Each row of numbers stands for one thing and depends on some of the facts below. Use the named rows to name the rest.

Facts:
Π: is of sort; Δ: refers to
Π(Z22, a); Π(Z198, b); Π(Z475, b); Π(Z523, a)
Π(Z382, b); Π(Z625, a); Π(Z437, a); Π(Z671, a)
Π(Z662, a); Π(Z356, b); Π(Z454, a); Π(Z5, a)
Π(Z747, a); Π(Z175, b); Π(Z281, b); Π(Z791, a)
Π(Z135, b); Π(Z906, a); Π(Z717, a); Π(Z556, b)
Π(Z4, a); Π(Z975, a); Π(Z574, a); Π(Z598, a)
Π(Z989, a); Π(Z673, b); Π(Z367, a); Π(Z340, b)
Π(Z303, b); Π(Z801, a); Π(Z275, b); Π(Z479, b)
Π(Z417, a); Π(Z8, a); Π(Z537, a); Π(Z552, a)
Π(Z431, a); Π(Z866, a); Π(Z212, a); Π(Z575, a)
Π(Z38, a); Π(Z242, a); Π(Z672, a); Π(Z966, a)
Π(Z119, a); Π(Z456, a); Π(Z225, a); Π(Z776, a)
Π(Z112, a); Π(Z898, a); Π(Z890, b); Π(Z259, a)
Π(Z301, a); Π(Z325, a); Π(Z278, b); Π(Z188, a)
Π(Z986, a); Π(Z691, b); Π(Z9, a); Π(Z520, a)
Π(Z569, a); Π(Z300, a); Π(Z590, a); Π(Z96, b)
Π(Z323, a); Π(Z37, b); Π(Z736, a); Π(Z318, a)
Π(Z932, a); Π(Z269, a); Π(Z538, a); Π(Z27, a)
Π(Z279, a); Π(Z889, a); Π(Z126, a); Π(Z970, a)
Π(Z177, a); Π(Z687, a); Π(Z196, a); Π(Z699, a)
Π(Z339, a); Π(Z533, a); Π(Z374, a); Π(Z948, a)
Π(Z863, a); Π(Z272, a); Π(Z708, a); Π(Z780, a)
Π(Z727, a); Π(Z412, a); Π(Z803, a); Π(Z758, b)
Π(Z723, b); Δ(Z198, Z112); Δ(Z198, Z119); Δ(Z475, Z119)
Δ(Z382, Z538); Δ(Z382, Z212); Δ(Z625, Z325); Δ(Z437, Z575)
Δ(Z671, Z5); Δ(Z671, Z275); Δ(Z662, Z119); Δ(Z356, Z662)
Δ(Z356, Z38); Δ(Z356, Z325); Δ(Z356, Z275); Δ(Z454, Z520)
Δ(Z5, Z119); Δ(Z747, Z723); Δ(Z747, Z135); Δ(Z175, Z275)
Δ(Z791, Z691); Δ(Z135, Z38); Δ(Z906, Z339); Δ(Z717, Z275)
Δ(Z556, Z552); Δ(Z4, Z717); Δ(Z4, Z552); Δ(Z975, Z537)
Δ(Z574, Z691); Δ(Z598, Z801); Δ(Z598, Z863); Δ(Z367, Z188)
Δ(Z340, Z279); Δ(Z340, Z791); Δ(Z340, Z272); Δ(Z303, Z791)
Δ(Z479, Z275); Δ(Z417, Z989); Δ(Z417, Z975); Δ(Z417, Z275)
Δ(Z8, Z523); Δ(Z8, Z791); Δ(Z537, Z575); Δ(Z537, Z225)
Δ(Z537, Z119); Δ(Z537, Z863); Δ(Z431, Z37); Δ(Z431, Z538)
Δ(Z431, Z318); Δ(Z866, Z590); Δ(Z38, Z275); Δ(Z242, Z281)
Δ(Z242, Z552); Δ(Z242, Z38); Δ(Z672, Z552); Δ(Z966, Z275)
Δ(Z119, Z275); Δ(Z456, Z281); Δ(Z456, Z275); Δ(Z225, Z717)
Δ(Z225, Z281); Δ(Z225, Z279); Δ(Z225, Z275); Δ(Z776, Z673)
Δ(Z776, Z119); Δ(Z112, Z691); Δ(Z898, Z537); Δ(Z890, Z736)
Δ(Z301, Z325); Δ(Z325, Z889); Δ(Z325, Z9); Δ(Z278, Z38)
Δ(Z986, Z112); Δ(Z986, Z431); Δ(Z986, Z22); Δ(Z691, Z275)
Δ(Z9, Z708); Δ(Z9, Z520); Δ(Z520, Z382); Δ(Z520, Z275)
Δ(Z569, Z5); Δ(Z590, Z281); Δ(Z590, Z279); Δ(Z590, Z275)
Δ(Z96, Z177); Δ(Z323, Z537); Δ(Z37, Z278); Δ(Z736, Z279)
Δ(Z932, Z374); Δ(Z269, Z119); Δ(Z269, Z275); Δ(Z538, Z225)
Δ(Z27, Z212); Δ(Z27, Z275); Δ(Z279, Z275); Δ(Z889, Z727)
Δ(Z126, Z119); Δ(Z126, Z520); Δ(Z126, Z38); Δ(Z126, Z5)
Δ(Z970, Z374); Δ(Z177, Z691); Δ(Z177, Z708); Δ(Z177, Z119)
Δ(Z687, Z727); Δ(Z687, Z367); Δ(Z687, Z278); Δ(Z196, Z889)
Δ(Z196, Z38); Δ(Z699, Z412); Δ(Z339, Z948); Δ(Z339, Z4)
Δ(Z533, Z590); Δ(Z533, Z272); Δ(Z374, Z863); Δ(Z948, Z242)
Δ(Z948, Z275); Δ(Z863, Z119); Δ(Z272, Z479); Δ(Z272, Z38)
Δ(Z708, Z717); Δ(Z780, Z275); Δ(Z727, Z533); Δ(Z412, Z780)
Δ(Z412, Z212); Δ(Z412, Z275); Δ(Z803, Z242); Δ(Z758, Z454)
Δ(Z758, Z38); Δ(Z723, Z259)

Known rows:
[-1.56 -0.50  0.51  0.06 -3.72  0.66 -1.76  0.95  1.66 -2.35 -1.28  3.07
  0.31  0.52 -3.82  0.87 -0.35 -0.84]: Z22
[-0.90 -1.84 -0.37  0.07 -4.21 -0.25 -2.17  0.89  1.93  1.58 -1.40  1.51
 -0.05 -0.41 -5.68  0.91  0.47 -1.54]: Z736
[-0.37 -0.07 -0.24  0.67 -5.47  0.18 -1.15  1.34  1.51 -2.66  0.02  2.89
  0.65  0.59 -7.18  0.55 -1.85  0.07]: Z5
[-2.87 -0.16  0.61  0.26 -4.68 -0.37 -3.97  0.96  2.07 -2.13  0.23  3.14
  1.04  0.94 -5.96 -0.08 -0.16 -0.25]: Z126
[-1.98  0.24 -0.20  0.20 -3.41 -1.02 -4.85  1.06  0.83 -5.12 -0.16  1.40
  0.71  0.11 -3.95  2.76 -1.01 -1.43]: Z975
[-2.01 -1.24  0.65  1.18 -3.76 -0.33 -2.49  0.85  1.82 -2.60 -0.80  2.86
 -0.23  0.15 -3.79  1.49 -1.98 -0.86]: Z417
[-2.11 -0.31  0.75  0.01 -4.04 -0.02 -2.81  1.46  1.50 -1.68 -1.55  2.85
  0.53  0.99 -4.13  1.06  0.98 -0.74]: Z801
[-2.00  0.04 -0.05  0.21 -3.46 -0.71 -4.54  1.02  0.92 -4.89 -0.21  1.79
  0.53  0.17 -4.10  2.66 -1.23 -1.32]: Z898
[-0.52 -0.85  0.22 -0.87 -3.61  0.52 -2.40  0.94  1.96 -2.33 -0.45  3.26
 -1.39  0.73 -3.93  1.47  1.40 -0.41]: Z970
[-1.43 -3.93  1.52  0.15 -3.33 -1.42 -0.74  1.73  0.52 -3.62  0.34 -2.36
 -0.67 -0.05 -2.84 -2.08 -0.99 -0.43]: Z356
[-1.30 -0.76  0.35 -0.11 -3.61  0.50 -2.42  1.10  1.62 -1.55 -0.80  3.31
  0.29  0.58 -4.22  1.01 -0.47 -0.91]: Z906
[-0.20 -0.21  0.21  0.04 -3.74  1.24 -3.60  1.41  0.99  0.65 -0.43  3.18
  0.57  0.41 -2.93  0.72 -1.67 -0.79]: Z672
[-0.53 -0.21  0.37 -0.04 -3.59  1.43 -3.08  1.28  1.19  0.42 -0.85  2.74
  0.66  0.64 -2.67  0.90 -1.19 -0.77]: Z552
[ 1.01  0.35  1.11  0.08 -3.07  0.69 -4.60  2.54  1.27  2.39  0.12  4.21
  0.49  0.43 -3.64  0.84 -1.03 -0.94]: Z4
[ 1.14 -1.32  1.99 -0.52 -2.90 -0.49 -1.14  2.51 -0.36  0.74  0.48 -1.88
  0.70  0.73 -2.26 -1.25 -0.04 -0.62]: Z556
[-2.66  0.24  0.99  0.67 -2.85 -0.23 -2.50  1.54  3.07 -1.18  0.39  1.25
  1.26  0.79 -5.91  0.63  0.72 -0.70]: Z454
[-2.66 -0.04  1.09 -1.82 -3.69 -1.05 -1.64  2.14  1.95 -0.33 -0.80  4.82
  0.29  0.08 -3.77  1.56 -1.91 -0.92]: Z574
[ 0.36 -1.16  1.57 -0.81 -4.18 -1.63  0.87  2.45 -0.15 -2.04  0.62 -1.31
  0.48  0.51 -5.42 -1.03 -0.75 -0.05]: Z198
[-1.72 -0.64  0.51  0.16 -3.67  0.49 -2.30  0.94  1.65 -2.56 -1.07  3.95
  0.13  0.75 -4.42  0.68 -0.76 -0.93]: Z699
[-1.43  0.73  1.40  0.09 -3.51 -0.07 -1.71  1.50  1.24 -2.31 -1.32  5.32
 -0.20 -0.01 -6.33 -0.01 -0.11 -1.50]: Z431
[-1.44 -1.05  1.62  1.32 -3.81 -0.32 -2.20  1.62  1.76 -0.51 -0.33  4.04
 -0.39  0.74 -2.58  1.36 -1.55 -0.84]: Z948

Which thing is each row?
[-1.28 -2.97  0.31  1.39 -4.29 -1.33 -3.06  0.96  1.86  2.87 -1.46  3.63
 -0.06  0.15 -4.81  1.41  0.33 -1.03]	Z590
[-1.20 -0.17  0.11 -1.27 -4.12 -0.63 -2.02  1.75  1.93 -1.61 -0.41  3.96
  0.60  0.10 -6.19  1.11 -2.95 -0.06]	Z177
[-0.25 -1.51  0.12  1.19 -3.54 -0.65 -3.40  1.30  1.58  1.46 -1.32  2.72
 -1.06 -1.10 -5.86  0.69 -1.37 -1.33]	Z225
[ 0.21 -0.42  0.22 -1.02 -3.89  0.21 -2.92  0.99  2.20 -3.14 -0.07  3.09
 -2.45  0.49 -3.82  2.00  2.58 -0.04]	Z374
[-0.19 -2.47  0.97 -0.85 -2.97 -1.32  0.07  1.47  0.09 -1.68 -0.55 -3.37
  0.12  0.15 -4.56 -1.29  0.43 -0.56]	Z890
[-2.97 -0.58  0.43  0.36 -2.61 -0.20 -4.53  2.34  2.88 -1.26 -0.50  1.85
  1.08  0.99 -6.41  0.52 -0.13 -0.30]	Z9
[ 0.53  0.05 -0.22 -0.06 -5.57  0.02 -1.68  1.48  1.58 -3.53  0.38  3.19
 -0.56  0.51 -6.65  1.51 -0.21  0.19]	Z863
[-1.12 -0.22  0.05  0.52 -5.76 -0.48 -2.52  2.12  1.19 -2.23 -0.40  4.04
  0.59  0.97 -6.80  0.53 -1.10  0.01]	Z662
[-2.24 -0.43  0.82 -0.50 -4.15 -0.42 -1.53  1.81  1.77 -0.57 -0.93  2.96
  0.65  0.43 -4.12  1.45  0.15 -1.20]	Z8
[-1.06 -0.65  0.60  0.26 -3.61  0.16 -4.03  1.68  1.35 -0.50 -1.12  4.69
  0.44  1.19 -3.91  0.89 -0.10 -0.64]	Z339
[-1.84 -0.15  0.92  0.37 -4.33 -0.10 -1.42  1.70  1.87 -1.04 -0.25  3.12
  0.59  0.78 -5.16  1.01 -0.32 -1.10]	Z569
[-0.75 -1.95  1.78 -1.43 -3.22 -1.92  0.39  1.99  0.34 -0.74 -0.32 -2.56
  0.60  0.29 -3.49 -0.75  0.51 -0.74]	Z303
[-0.69 -2.18  0.64  0.16 -3.67 -0.69 -1.37  0.81  1.62  1.01  0.15  5.62
  1.14  1.50 -5.74  1.66  1.32 -1.41]	Z533
[-0.95 -0.87  1.05 -0.15 -3.19 -0.19 -1.72  1.45  1.25 -2.51 -0.14  6.99
  0.30  1.05 -5.20  1.07  0.23 -1.18]	Z687
[-0.96  0.25  0.51  0.38 -5.02 -0.06 -1.18  2.07  1.48 -1.87 -0.11  3.34
  0.69  0.87 -6.28  1.05 -0.70 -0.58]	Z776
[-0.99 -0.72  2.20 -0.21 -2.19 -1.54 -1.12  1.61 -0.29 -2.85 -1.45 -1.22
 -0.13  0.28 -5.95 -2.22  0.80 -0.31]	Z382
[-3.59 -1.52  0.87 -0.07 -4.56 -0.67 -4.36  0.50  1.61 -0.64  0.25  5.21
  0.55  0.74 -3.87 -0.24  1.22 -1.09]	Z272
[-3.93 -1.96  1.65  1.62 -4.47 -1.24 -4.54  0.54  2.09 -1.02 -0.06  4.86
 -0.52  0.14 -2.68 -0.18 -1.37 -0.71]	Z38
[-0.87 -2.80  0.50  0.06 -3.00 -0.67 -2.78  1.15  1.10 -1.90 -0.20  7.74
  0.92  2.10 -6.02  1.54  0.66 -0.85]	Z727
[-1.32 -1.71  1.30  2.03 -3.28 -1.23 -4.33  1.89  1.84  1.01 -0.88  4.37
 -0.94  0.33 -3.98  1.24 -2.31 -0.35]	Z717
[-0.79 -2.08  2.09 -0.89 -2.66 -1.66 -1.69  1.23 -0.59 -2.78 -0.46  1.12
 -0.28  0.76 -5.20 -2.25  0.86 -0.46]	Z37
[-1.06  0.85  1.08  0.34 -3.62 -0.27 -3.21  1.81  1.26 -1.45 -1.30  4.17
 -0.83 -0.68 -7.12  0.18 -0.11 -1.66]	Z538
[-2.06 -0.52  0.59 -0.04 -4.67  0.61 -5.74  0.98  1.11  2.21  0.03  3.94
  0.54  0.48 -2.24 -0.51 -0.16 -1.01]	Z242
[-2.82 -2.35  1.93 -0.82 -4.01 -1.75 -3.25  0.87  0.05 -2.31  1.06 -1.27
  0.18  0.41 -2.88 -3.16  1.31 -0.53]	Z135

